Here is a tiny trained network, its code and every weight. The questions are about switching its units off for an input and a target symbol, where a switched-off unit gives its printed mean instead of its output.

import numpy as np


def w(rows, s, z=0):
    codes = np.array(rows[::2]) - 128.0
    scale = np.full(codes.shape[1], s)
    scale[-1] = z or s
    return codes * scale


def f(y):
    return y / 2 * (1 + np.tanh(0.7978845608 * (y + 0.044715 * y**3)))


def softmax(a):
    e = np.exp(a - a.max(-1, keepdims=True))
    return e / e.sum(-1, keepdims=True)


def log_softmax(a):
    a = a - a.max(-1, keepdims=True)
    return a - np.log(np.exp(a).sum(-1, keepdims=True))


def net(x, mask):
    ids = ['ΛΞΦΩαβδεζηθμπστψ'.index(c) for c in x.split()]
    T = len(ids)
    res = E[ids] + P[:T]
    r = res
    for j in range(3):
        rows = slice(4 * j, 4 * j + 4)
        q, k, v = (r @ M[0][rows].T for M in (Q, K, V))
        z = softmax(np.where(np.tri(T) > 0, q @ k.T / 4**0.5, -1e9)) @ v
        o = O[0][rows]
        res = res + np.where(mask[j], z, o[:, -1]) @ o[:, :-1]
    y = f(res @ A[0][:, :-1].T + A[0][:, -1])
    res = res + np.where(mask[3:7], y, B[0][:, -1]) @ B[0][:, :-1]
    return log_softmax(res[-1] @ U[:, :-1].T + U[:, -1])


Q, K, V, O, A, B = {}, {}, {}, {}, {}, {}
E = w([
[195,83,65,196,70,177,84],'Λ',
[190,25,178,145,88,80,216],'Ξ',
[51,24,182,242,107,219,69],'Φ',
[176,44,49,111,103,158,160],'Ω',
[119,45,88,77,101,204,158],'α',
[6,100,208,140,51,47,98],'β',
[137,87,127,147,66,64,118],'δ',
[28,54,31,164,96,106,91],'ε',
[117,114,74,34,74,176,129],'ζ',
[200,175,167,118,93,204,84],'η',
[196,137,240,138,134,162,158],'θ',
[121,84,165,45,147,185,224],'μ',
[117,133,253,90,133,72,191],'π',
[149,106,183,186,192,205,183],'σ',
[62,195,133,147,117,220,54],'τ',
[140,231,189,44,130,152,135],'ψ',
],0.0076)
P = w([
[126,104,146,151,38,179,172],'0',
[157,62,173,104,112,102,47],'1',
[90,76,177,114,28,243,146],'2',
[98,197,121,182,103,156,238],'3',
[135,95,153,90,221,111,25],'4',
[38,106,185,98,121,254,150],'5',
[64,231,126,206,141,148,242],'6',
],0.0085)
Q[0] = w([
[115,238,121,224,127,133,236],'h1',
[234,155,73,71,248,10,65],'h1',
[113,89,188,69,72,206,115],'h1',
[206,78,87,29,215,47,8],'h1',
[118,32,189,45,148,161,55],'h2',
[117,194,94,192,79,136,237],'h2',
[195,108,99,158,175,45,54],'h2',
[100,27,195,89,55,235,143],'h2',
[38,146,145,187,56,225,178],'h3',
[190,188,50,163,164,28,191],'h3',
[180,87,50,113,98,42,25],'h3',
[126,196,52,200,113,86,218],'h3',
],0.011)
K[0] = w([
[13,120,124,168,105,131,66],'h1',
[191,67,145,107,57,131,133],'h1',
[139,220,149,73,202,159,153],'h1',
[224,93,142,99,82,129,160],'h1',
[136,143,127,87,250,113,91],'h2',
[98,167,128,172,18,149,201],'h2',
[164,44,114,142,118,86,82],'h2',
[115,212,114,125,213,120,143],'h2',
[49,194,119,168,158,119,133],'h3',
[114,19,132,173,30,119,110],'h3',
[233,122,89,101,65,116,144],'h3',
[46,83,116,209,36,113,115],'h3',
],0.011)
V[0] = w([
[136,226,152,81,133,134,104],'h1',
[156,64,178,161,165,111,198],'h1',
[157,124,231,96,120,94,214],'h1',
[98,196,199,67,87,116,97],'h1',
[254,112,113,42,130,61,135],'h2',
[132,224,109,55,91,100,98],'h2',
[35,104,204,31,147,89,176],'h2',
[78,103,32,30,108,212,131],'h2',
[39,83,40,115,101,91,149],'h3',
[41,105,151,155,80,63,102],'h3',
[138,124,134,217,126,215,63],'h3',
[167,132,50,55,147,115,189],'h3',
],0.0091)
O[0] = w([
[154,130,191,150,29,160,150,94],'h1',
[118,86,160,126,203,113,52,144],'h1',
[146,87,187,137,122,76,49,174],'h1',
[127,148,177,170,23,70,135,181],'h1',
[247,122,110,80,122,63,105,4],'h2',
[133,255,105,64,63,115,55,56],'h2',
[70,66,244,43,79,81,117,178],'h2',
[109,64,32,56,60,227,95,162],'h2',
[35,86,33,70,129,107,170,89],'h3',
[22,176,89,134,137,23,134,164],'h3',
[123,169,100,213,166,202,91,239],'h3',
[170,68,112,54,101,158,169,3],'h3',
],0.0091,0.0046)
A[0] = w([
[217,125,178,44,164,24,170,6],'n1',
[254,138,81,147,223,42,48,185],'n2',
[218,67,165,137,166,186,141,205],'n3',
[154,202,182,72,66,102,21,253],'n4',
],0.007,0.0025)
B[0] = w([
[168,139,52,108,213,98,227,225],'n1',
[100,185,104,152,1,101,170,252],'n2',
[218,89,166,128,126,167,135,250],'n3',
[113,222,105,35,189,151,101,253],'n4',
],0.009,0.0053)
U = w([
[177,186,51,111,198,173,136,97],'Λ',
[161,87,128,160,141,80,205,150],'Ξ',
[94,190,102,161,237,140,45,139],'Φ',
[170,99,88,79,215,168,160,140],'Ω',
[123,108,67,61,134,167,89,147],'α',
[76,152,115,148,66,25,119,170],'β',
[106,72,82,154,121,68,40,253],'δ',
[73,146,58,73,198,123,209,111],'ε',
[149,93,64,84,15,128,152,136],'ζ',
[199,180,141,147,144,155,144,127],'η',
[175,128,202,190,109,114,93,109],'θ',
[135,39,167,79,65,141,91,136],'μ',
[85,114,204,88,182,83,85,125],'π',
[139,64,184,178,202,147,77,49],'σ',
[115,165,127,188,2,157,208,114],'τ',
[146,184,168,86,38,145,97,50],'ψ',
],0.0077,0.0053)

Each question gives the input, a string of symbols that net reads in full, and the target symbol t.
The units are the heads (4 rows each of Q, K, V and O) and the neurons (one row each of A and B). Each row of codes is followed by its name. A weight is (code - 128) times the scale printed after its matrix; where a second scale follows, it is the last column's (O, A, B and U).
mask holds one flag per unit, heads first, then neurons. A switched-off unit (its flag False) gives its mean, the last column of its rows in O or B, instead of its output. The means were averaged over made-up inputs and are rounded, as every weight is.
A unit's drop is (log p(t) with every unit on - log p(t) with that unit switched off) / (log p(t) with every unit on - log p(t) with every unit switched off).
The circuit of an input: a set's keep is (log p(t) with only the set's units on - log p(t) with every unit switched off) / (log p(t) with every unit on - log p(t) with every unit switched off). Starting from all 7 units, units are removed one at a time, each time the one whose removal leaves the highest keep (on an exact tie, the one counted first), for as long as the keep stays at least 0.8.
circuit, biggest first: the units of the circuit, biggest drop first
k most important neurons: the k neurons with the biggest drops, biggest first
heads that matter: for each layer, one digit per head in row order, 1 if its drop is at least 0.15 and else 0, layers parted by /
input θ ε θ, target θ: heads that matter	011
input Φ τ δ, target τ: circuit, biggest first	(h1)
input Φ Φ Ξ Ξ, target Φ: circuit, biggest first	(h3 h1)
input η ε ψ σ η τ Φ, target Φ: heads that matter	001
input τ Ξ Φ δ, target Φ: heads that matter	001
input Φ τ Λ η π Ξ τ, target τ: heads that matter	100
input Φ Ω α Φ Φ Ξ, target Φ: heads that matter	101
input μ Ω Ξ β Φ, target σ: circuit, biggest first	(h2 h1 n4)
input Φ η π α η, target ψ: 2 most important neurons	(n2 n4)
input τ Ξ μ μ Φ Ξ, target μ: circuit, biggest first	(h3 h2 n1)
input α τ Ξ ζ θ σ, target σ: heads that matter	001
input ε ε τ ψ θ τ, target ψ: circuit, biggest first	(h2 h1 n4)
input Ξ Ω μ, target μ: heads that matter	010
input μ Ξ τ σ Ξ, target Ξ: circuit, biggest first	(h2 n1 n2)
input τ Φ η, target τ: heads that matter	110
input τ Λ θ Ω σ, target θ: heads that matter	011
input τ ψ τ, target ψ: heads that matter	111
input Ω τ Ω, target τ: heads that matter	100
input μ μ Ω Ξ ψ η, target ψ: heads that matter	110
input η θ Ω θ Ω, target ζ: heads that matter	010
input α η τ Ω, target τ: 2 most important neurons	(n4 n1)
input μ μ η σ μ ψ, target ψ: 2 most important neurons	(n4 n1)
input α δ τ Λ δ, target β: 2 most important neurons	(n2 n3)
input μ μ Φ, target μ: circuit, biggest first	(h3 h2)
input π τ μ θ π, target ε: circuit, biggest first	(n1 h2 n4 h3)
input τ Λ ε π σ Ω, target σ: most important neuron	(n2)
input τ β μ ε, target ε: circuit, biggest first	(h3 h1)
input ψ β ψ π Ξ ζ, target π: 2 most important neurons	(n4 n2)
input β τ β Λ μ, target Ω: most important neuron	(n1)
